Below is a small trained network, with its code and all its weights. Each question gives an input and a target symbol and asks what happens when units are switched off, that is, made to give their printed mean instead of their output.

import numpy as np


def w(rows, s, z=0):
    codes = np.array(rows[::2]) - 128.0
    scale = np.full(codes.shape[1], s)
    scale[-1] = z or s
    return codes * scale


def norm(h):
    return h / np.sqrt((h * h).mean(-1, keepdims=True) + 1e-5)


def softmax(a):
    e = np.exp(a - a.max(-1, keepdims=True))
    return e / e.sum(-1, keepdims=True)


def log_softmax(a):
    a = a - a.max(-1, keepdims=True)
    return a - np.log(np.exp(a).sum(-1, keepdims=True))


def net(x, mask):
    ids = ['ΠΦΩαβγζθμξτ'.index(c) for c in x.split()]
    T = len(ids)
    res = E[ids] + P[:T]
    u = 0
    for l in range(2):
        r = norm(res)
        for j in range(3):
            rows = slice(2 * j, 2 * j + 2)
            q, k, v = (r @ M[l][rows].T for M in (Q, K, V))
            z = softmax(np.where(np.tri(T) > 0, q @ k.T / 2**0.5, -1e9)) @ v
            o = O[l][rows]
            res = res + np.where(mask[u + j], z, o[:, -1]) @ o[:, :-1]
        u += 3
    return log_softmax(norm(res)[-1] @ U[:, :-1].T + U[:, -1])


Q, K, V, O = {}, {}, {}, {}
E = w([
[85,107,99],'Π',
[3,154,122],'Φ',
[86,108,95],'Ω',
[7,58,79],'α',
[88,107,99],'β',
[83,104,96],'γ',
[96,116,74],'ζ',
[235,155,135],'θ',
[87,110,92],'μ',
[192,105,13],'ξ',
[150,130,225],'τ',
],0.015)
P = w([
[236,2,189],'0',
[78,170,133],'1',
[211,16,175],'2',
[80,174,125],'3',
[187,25,153],'4',
[86,174,128],'5',
[161,46,129],'6',
[91,170,138],'7',
[162,67,107],'8',
[92,168,145],'9',
[166,65,100],'10',
[88,168,155],'11',
[151,37,60],'12',
],0.015)
Q[0] = w([
[139,209,1],'L0H0',
[119,211,136],'L0H0',
[129,84,130],'L0H1',
[123,90,135],'L0H1',
[188,120,155],'L0H2',
[161,105,40],'L0H2',
],0.0095)
K[0] = w([
[252,165,63],'L0H0',
[188,226,173],'L0H0',
[179,104,25],'L0H1',
[122,87,108],'L0H1',
[134,138,1],'L0H2',
[164,54,60],'L0H2',
],0.0084)
V[0] = w([
[209,225,86],'L0H0',
[142,165,46],'L0H0',
[255,5,73],'L0H1',
[66,87,149],'L0H1',
[26,146,31],'L0H2',
[69,146,172],'L0H2',
],0.0084)
O[0] = w([
[139,182,136,2],'L0H0',
[73,153,9,104],'L0H0',
[107,1,145,239],'L0H1',
[124,107,115,200],'L0H1',
[82,117,17,137],'L0H2',
[69,194,95,111],'L0H2',
],0.0073,0.0043)
Q[1] = w([
[97,253,147],'L1H0',
[99,108,89],'L1H0',
[77,130,134],'L1H1',
[108,148,172],'L1H1',
[74,136,127],'L1H2',
[164,74,170],'L1H2',
],0.019)
K[1] = w([
[188,216,9],'L1H0',
[186,100,142],'L1H0',
[196,81,185],'L1H1',
[198,129,121],'L1H1',
[153,65,99],'L1H2',
[59,100,251],'L1H2',
],0.012)
V[1] = w([
[18,121,41],'L1H0',
[140,57,123],'L1H0',
[125,79,22],'L1H1',
[58,244,156],'L1H1',
[201,137,79],'L1H2',
[254,157,89],'L1H2',
],0.007)
O[1] = w([
[73,118,159,99],'L1H0',
[110,8,104,228],'L1H0',
[134,146,207,169],'L1H1',
[2,68,88,2],'L1H1',
[186,171,30,92],'L1H2',
[174,199,98,51],'L1H2',
],0.0075,0.0043)
U = w([
[194,53,155,253],'Π',
[131,67,99,161],'Φ',
[61,104,81,161],'Ω',
[153,120,4,155],'α',
[114,118,129,31],'β',
[137,154,228,136],'γ',
[116,115,134,27],'ζ',
[214,166,107,197],'θ',
[38,175,122,152],'μ',
[119,119,134,16],'ξ',
[118,114,125,7],'τ',
],0.012,0.0046)

Each question gives the input, a string of symbols that net reads in full, and the target symbol t.
The units are the heads (2 rows each of Q, K, V and O). Each row of codes is followed by its name. A weight is (code - 128) times the scale printed after its matrix; where a second scale follows, it is the last column's (O and U).
mask holds one flag per head, layer by layer. A switched-off head (its flag False) gives its mean, the last column of its rows in O, instead of its output. The means were averaged over made-up inputs and are rounded, as every weight is.
A unit's drop is (log p(t) with every unit on - log p(t) with that unit switched off) / (log p(t) with every unit on - log p(t) with every unit switched off).
The circuit of an input: a set's keep is (log p(t) with only the set's units on - log p(t) with every unit switched off) / (log p(t) with every unit on - log p(t) with every unit switched off). Starting from all 6 units, units are removed one at a time, each time the one whose removal leaves the highest keep (on an exact tie, the one counted first), for as long as the keep stays at least 0.8.
circuit, biggest first: the units of the circuit, biggest drop first
unit that matters most: the unit with the biggest drop
heads that matter: for each layer, one digit per head in row order, 1 if its drop is at least 0.15 and else 0, layers parted by /
input μ ζ θ ξ ξ μ Φ θ ζ Π, target θ: heads that matter -> 000 / 011
input Π ζ α Φ Φ μ γ γ, target μ: unit that matters most -> L0H1
input Π Π τ ζ Π β, target γ: circuit, biggest first -> (L0H1 L1H1 L0H2)
input γ μ α γ μ Π ζ ζ τ μ, target γ: circuit, biggest first -> (L1H1 L0H1)
input θ μ θ ξ ζ μ ζ γ, target α: circuit, biggest first -> (L1H2 L0H0)
input ζ Π τ Φ μ γ β ξ θ β, target θ: circuit, biggest first -> (L1H2 L1H1)
input β ζ ζ ζ Φ ξ ζ Π, target α: circuit, biggest first -> (L1H2 L0H2)
input γ ζ ξ γ, target α: circuit, biggest first -> (L1H2 L1H1 L0H2)
input ξ μ ζ μ, target α: circuit, biggest first -> (L1H2 L0H2 L1H1)
input Π ζ ζ α Π Φ ξ ζ μ β, target α: heads that matter -> 001 / 011
input ζ Φ Ω γ ζ Φ γ Ω, target μ: heads that matter -> 011 / 010
input μ μ τ γ, target γ: circuit, biggest first -> (L0H2 L0H1 L1H1)
input μ ξ Ω Ω μ Ω, target α: circuit, biggest first -> (L0H0 L1H2 L1H1)
input ζ τ ζ θ β γ, target θ: unit that matters most -> L1H0
input α β τ Π τ μ Ω α α ζ θ β, target θ: heads that matter -> 010 / 011
input Φ β τ ζ, target γ: circuit, biggest first -> (L0H2 L0H1 L0H0)
input ζ ξ Ω τ β Π, target μ: heads that matter -> 111 / 101
input ζ α τ Ω, target γ: heads that matter -> 011 / 010
input μ Π ζ μ β Φ Φ γ, target μ: circuit, biggest first -> (L0H1 L0H2 L1H1)
input α ζ Ω α τ α τ γ, target γ: unit that matters most -> L0H2
input β ζ Ω ζ, target Π: heads that matter -> 001 / 010
input Π ζ μ τ ζ τ Ω μ, target γ: circuit, biggest first -> (L0H2 L1H1)
input Π Ω τ β θ ζ, target θ: heads that matter -> 000 / 001
input ζ β Ω ζ, target Π: heads that matter -> 101 / 010
input τ β Φ Π μ ζ, target μ: circuit, biggest first -> (L0H1 L1H0)
input Φ γ θ ζ ζ ζ Ω α ξ β, target α: heads that matter -> 001 / 001
